Below is a small trained network, with its code and all its weights. Each question gives an input and a class and asks what happens when units are switched off, that is, made to give their printed mean instead of their output.

import numpy as np


def w(rows, s, z=0):
    codes = np.array(rows[::2]) - 128.0
    scale = np.full(codes.shape[1], s)
    scale[-1] = z or s
    return codes * scale


def norm(h):
    return h / np.sqrt((h * h).mean(-1, keepdims=True) + 1e-5)


def f(y):
    return y / 2 * (1 + np.tanh(0.7978845608 * (y + 0.044715 * y**3)))


def log_softmax(a):
    a = a - a.max(-1, keepdims=True)
    return a - np.log(np.exp(a).sum(-1, keepdims=True))


def net(x, mask):
    res = np.array(x, float).reshape(1, 8) / 4 @ E
    u = 0
    for l in range(2):
        y = f(norm(res) @ A[l][:, :-1].T + A[l][:, -1])
        res = res + np.where(mask[u : u + 6], y, B[l][:, -1]) @ B[l][:, :-1]
        u += 6
    return log_softmax(norm(res)[-1] @ U[:, :-1].T + U[:, -1])


A, B = {}, {}
E = w([
[129,128,129,128],'x0',
[1,148,76,148],'x1',
[128,130,127,126],'x2',
[129,127,129,127],'x3',
[131,35,153,79],'x4',
[192,148,52,173],'x5',
[128,130,127,124],'x6',
[127,128,128,126],'x7',
],0.0078)
A[0] = w([
[183,221,186,114,157],'0.n0',
[104,49,39,214,1],'0.n1',
[82,105,73,25,202],'0.n2',
[168,132,254,113,94],'0.n3',
[202,115,101,147,22],'0.n4',
[66,25,74,147,89],'0.n5',
],0.011,0.0046)
B[0] = w([
[169,219,178,71,254],'0.n0',
[146,240,91,29,161],'0.n1',
[149,136,191,134,246],'0.n2',
[146,140,113,3,252],'0.n3',
[155,107,109,196,159],'0.n4',
[61,172,161,2,213],'0.n5',
],0.0086,0.0043)
A[1] = w([
[8,136,195,176,98],'1.n0',
[113,162,38,62,124],'1.n1',
[75,158,95,157,4],'1.n2',
[153,122,156,87,90],'1.n3',
[169,189,145,150,90],'1.n4',
[205,5,95,87,157],'1.n5',
],0.014,0.0025)
B[1] = w([
[185,58,2,96,254],'1.n0',
[97,165,228,194,222],'1.n1',
[74,143,82,166,157],'1.n2',
[96,156,138,176,213],'1.n3',
[154,70,90,94,207],'1.n4',
[49,91,168,229,242],'1.n5',
],0.0099,0.0053)
U = w([
[132,220,161,55,226],'0',
[113,68,231,118,2],'1',
[122,104,6,122,126],'2',
[86,62,109,50,136],'3',
[245,148,94,159,130],'4',
[128,87,154,234,226],'5',
[78,214,86,197,4],'6',
],0.024,0.0026)

Each question gives the input, the list of numbers given to net, and the class t.
The units are the neurons (one row each of A and B). Each row of codes is followed by its name. A weight is (code - 128) times the scale printed after its matrix; where a second scale follows, it is the last column's (A, B and U).
mask holds one flag per neuron, layer by layer. A switched-off neuron (its flag False) gives its mean, the last column of its row in B, instead of its output. The means were averaged over made-up inputs and are rounded, as every weight is.
A unit's drop is (log p(t) with every unit on - log p(t) with that unit switched off) / (log p(t) with every unit on - log p(t) with every unit switched off).
The circuit of an input: a set's keep is (log p(t) with only the set's units on - log p(t) with every unit switched off) / (log p(t) with every unit on - log p(t) with every unit switched off). Starting from all 12 units, units are removed one at a time, each time the one whose removal leaves the highest keep (on an exact tie, the one counted first), for as long as the keep stays at least 0.8.
circuit, biggest first: the units of the circuit, biggest drop first
top k neurons: the k neurons with the biggest drops, biggest first
k most important neurons of layer l: the k neurons of layer l with the biggest drops, biggest first
drop when u is switched off: that unit's drop, to one decimal
input [-8,3,2,7,-7,-7,-6,-3], class 2: circuit, biggest first : (1.n0)
input [-8,3,7,4,0,-6,4,-3], class 2: circuit, biggest first : (1.n0; 0.n3)
input [-1,0,6,-3,-5,1,3,1], class 4: top 3 neurons : (0.n5; 0.n3; 1.n4)
input [4,0,-4,3,-7,3,-5,8], class 4: top 4 neurons : (0.n5; 1.n4; 1.n5; 0.n3)
input [5,0,5,4,-5,4,-7,-4], class 4: 4 most important neurons of layer 1 : (1.n4; 1.n5; 1.n0; 1.n3)
input [-1,3,-8,2,7,2,-6,-5], class 0: top 2 neurons : (0.n1; 0.n5)
input [-5,-1,6,3,3,1,-4,2], class 5: circuit, biggest first : (1.n5; 0.n0)
input [7,-2,1,-3,-2,1,2,5], class 4: top 3 neurons : (0.n5; 0.n4; 1.n4)
input [-7,1,5,-2,8,8,2,7], class 0: top 3 neurons : (0.n1; 0.n5; 1.n0)
input [3,-2,1,0,-1,-8,-8,6], class 0: top 2 neurons : (1.n5; 0.n3)
input [-8,0,1,-5,4,8,-5,4], class 5: top 2 neurons : (0.n0; 1.n1)
input [6,-1,4,0,6,2,-4,4], class 5: top 2 neurons : (1.n5; 0.n0)
input [-2,0,-6,5,-4,2,-5,5], class 4: 3 most important neurons of layer 1 : (1.n4; 1.n0; 1.n5)
input [1,-2,-8,-8,8,3,6,-3], class 5: top neuron : (1.n5)
input [1,5,-2,-5,-7,-2,7,0], class 2: top 2 neurons : (1.n0; 0.n3)
input [4,-1,2,7,1,7,-7,4], class 5: 2 most important neurons of layer 0 : (0.n0; 0.n2)
input [4,5,2,-5,-2,-7,0,6], class 2: drop when 0.n5 is switched off : 0.0
input [0,6,-6,-2,2,1,5,-1], class 0: drop when 1.n5 is switched off : 0.1
input [-3,-2,3,8,3,5,-8,-7], class 5: drop when 1.n5 is switched off : 0.2
input [-3,8,2,-4,2,7,-7,-5], class 0: circuit, biggest first : (0.n1)
